Small tables with named rows and columns. After each table, cells are looked up by row and column.

Table fekirug
|  | bavubi | gokubo | tolusi | moma | sove | pugav | banimu |
|---|---|---|---|---|---|---|---|
| dop | 69 | 128 | 119 | 175 | 222 | 182 | 190 |
| rof | 169 | 96 | 216 | 126 | 255 | 165 | 182 |
| bove | 89 | 159 | 50 | 172 | 123 | 147 | 164 |
| kenav | 169 | 188 | 145 | 116 | 169 | 124 | 105 |
| lep | 165 | 150 | 172 | 164 | 92 | 151 | 166 |
| romut | 213 | 163 | 191 | 133 | 105 | 68 | 86 |
| metutuk | 161 | 154 | 154 | 141 | 144 | 100 | 105 |
| kob | 158 | 112 | 212 | 139 | 240 | 198 | 197 |
| veg | 127 | 169 | 105 | 154 | 143 | 127 | 127 |

What is the bavubi of kob in fekirug?
158
What is the sove of romut in fekirug?
105
What is the gokubo of metutuk in fekirug?
154
What is the bavubi of romut in fekirug?
213
What is the bavubi of rof in fekirug?
169
What is the moma of lep in fekirug?
164

tak =
	nuvurus	fav
luru	36.4	60.9
gubimu	63.9	19.7
farute	44.8	56.9
duvis	42.2	59.4
dukuz	40.1	48.3
luva	40.2	51.8
gidutu	49.7	97.2
gab	30.4	54.9
gisot	29.5	49.1
gubipe	84.0	37.2
fifekub	58.5	63.3

luva, nuvurus -> 40.2
gubimu, nuvurus -> 63.9
gubimu, fav -> 19.7
luru, fav -> 60.9
luru, nuvurus -> 36.4
gisot, fav -> 49.1
gab, fav -> 54.9
fifekub, nuvurus -> 58.5
fifekub, fav -> 63.3
duvis, nuvurus -> 42.2
gubipe, nuvurus -> 84.0
gubipe, fav -> 37.2
gab, nuvurus -> 30.4
Row with the largest fav: gidutu

simatu
           somi   navur    kipe   gulog   pufun
petatat  88.445  74.421  64.070  14.542  94.823
fudaru   27.082  90.476  31.594  79.570  50.023
vimidan  69.316  40.192  68.926  47.341  60.494

petatat, navur: 74.421
fudaru, pufun: 50.023
fudaru, navur: 90.476
vimidan, somi: 69.316
petatat, somi: 88.445
fudaru, somi: 27.082
petatat, kipe: 64.070
fudaru, kipe: 31.594
vimidan, kipe: 68.926
vimidan, navur: 40.192
fudaru, gulog: 79.570
vimidan, gulog: 47.341
vimidan, pufun: 60.494
petatat, gulog: 14.542
petatat, pufun: 94.823
Row with the largest navur: fudaru

Table gikoz
,kof,pemalu,pofin,povugam
begepa,4796,5904,5359,3234
dibi,2640,6008,5961,4138
fupose,4580,1755,3984,6521
lis,1307,4562,3930,2381
gub,5628,4013,3843,5946
tak,2683,2684,5526,2843
laselis,5421,4993,4081,3445
musaku,7636,2464,2189,5495
zudus,2530,2077,4963,1685
runed,3242,2909,4514,2444
lek,4731,3423,4089,3539
zokipil,5773,5809,4319,5941

What is the pemalu of dibi in gikoz? 6008
What is the pemalu of lis in gikoz? 4562
What is the pemalu of gub in gikoz? 4013
What is the povugam of lek in gikoz? 3539
What is the kof of tak in gikoz? 2683
What is the povugam of zudus in gikoz? 1685
What is the pofin of zokipil in gikoz? 4319

vaka
         pezub  sek  nokolat  vuz  figu  teram  fik  zole  fur  nini
bot        114   93       66  146   156     50  137   177   52   171
puner       81   99       90  151   147    235  183     3  164    59
dif        109   61        3  187   126    104  151    58   44   116
monaped    133  148      166   73   200    199  156   115  204   108
gis        186  172      176  195    27    164   95   142  160   141
gidupe     150  138      128  103   201     83  149   207  110   196
manup      180  178      174  122   114     70   89   251  135   181
leza        90   94       65   94   227    138  198   111  112   139
gole       122   85       49  193   144     77  163   109   27   158

leza, zole => 111
gis, nini => 141
gidupe, sek => 138
dif, sek => 61
puner, nini => 59
gole, sek => 85
gis, fur => 160
gis, zole => 142
gidupe, nini => 196
manup, figu => 114
puner, nokolat => 90
monaped, zole => 115
monaped, vuz => 73
dif, vuz => 187
bot, sek => 93
gidupe, nokolat => 128
leza, sek => 94
gole, pezub => 122
leza, figu => 227

tavav =
|  | vir | nezi | zani | doraki |
|---|---|---|---|---|
| gage | 97 | 91 | 96 | 71 |
| meni | 98 | 69 | 78 | 66 |
| tez | 86 | 46 | 57 | 42 |
| timome | 81 | 71 | 83 | 88 |
| sobo | 72 | 34 | 58 | 59 |
| dosafog | 78 | 79 | 73 | 67 |
| bev | 54 | 59 | 75 | 93 |
| zim | 8 | 46 | 39 | 97 |
| dem | 90 | 86 | 69 | 60 |
| zudu | 77 | 85 | 97 | 76 |
| pom | 72 | 97 | 66 | 61 |

bev, nezi: 59
dosafog, vir: 78
pom, vir: 72
tez, vir: 86
timome, zani: 83
gage, vir: 97
zim, vir: 8
meni, nezi: 69
timome, vir: 81
pom, nezi: 97
tez, nezi: 46
dosafog, doraki: 67
zudu, doraki: 76
zudu, nezi: 85
sobo, nezi: 34
dem, vir: 90
sobo, vir: 72
bev, doraki: 93
meni, doraki: 66
gage, nezi: 91

sosop:
         gur  dunad  pek  nog  bodeno
zigu      23    113   89  164     144
fim      100    113   73   87     111
bez      116     88  128  104     112
zize     144    135  131  216      69
tibonal  124    102  121  121     101
rulile   114    184   92   20     138
fimum    121    126  128  120     145
sikofol  145    140  115   76     136
runeveb   70     42  120  122      68
maseza    88    126  104  215      86

sikofol, bodeno: 136
bez, pek: 128
rulile, nog: 20
tibonal, dunad: 102
sikofol, dunad: 140
zize, bodeno: 69
bez, bodeno: 112
fim, gur: 100
maseza, gur: 88
zigu, dunad: 113
fim, nog: 87
tibonal, nog: 121
fimum, bodeno: 145
fim, pek: 73

Table fos
        bag  nemebu
mabo    198     154
mor      93     121
berako  142      91
godok    85     155
kir     106      81
novab    12     166
bar      93     137
roz     156     127
niv     134     102
veralu   59     106

veralu, nemebu => 106
godok, nemebu => 155
roz, bag => 156
mabo, nemebu => 154
novab, nemebu => 166
kir, bag => 106

tad:
         mozot  sanuzep  giga  pofi  golipig  zep  repog  fase
dibinad    148      119   109    79      164  121    112   111
kudipi     105      165   165   160       91  135    140   131
nal        188       96   161   220      228  140    157   120
vere       169      209    36   151       24   30    130   169
mima        75       92   144    10      218  180    101   114
zazu        53      100   121   195      100  192    238   134
dabeluv    103       65   104    64      189  159    149   141
zodib      197      195   215   220      199  165     52   155
pasov      179      171   121    85      126  145    109   194
zefupar    135       17   143    22      150  127     74    68
mobef      150      149   179   164      186  189    115   156
dudit      188      205    53   184       48  101    152   213
kul         81       84   115    93       29   82     68   125
lidu       106      216   115   160        4  120    147   117

What is the repog of lidu in tad? 147
What is the sanuzep of mobef in tad? 149
What is the golipig of mobef in tad? 186
What is the sanuzep of pasov in tad? 171
What is the repog of pasov in tad? 109
What is the mozot of vere in tad? 169
What is the golipig of zodib in tad? 199
What is the zep of nal in tad? 140
What is the golipig of kul in tad? 29
What is the pofi of kudipi in tad? 160
What is the giga of pasov in tad? 121
What is the fase of zefupar in tad? 68
Row with the largest zep: zazu

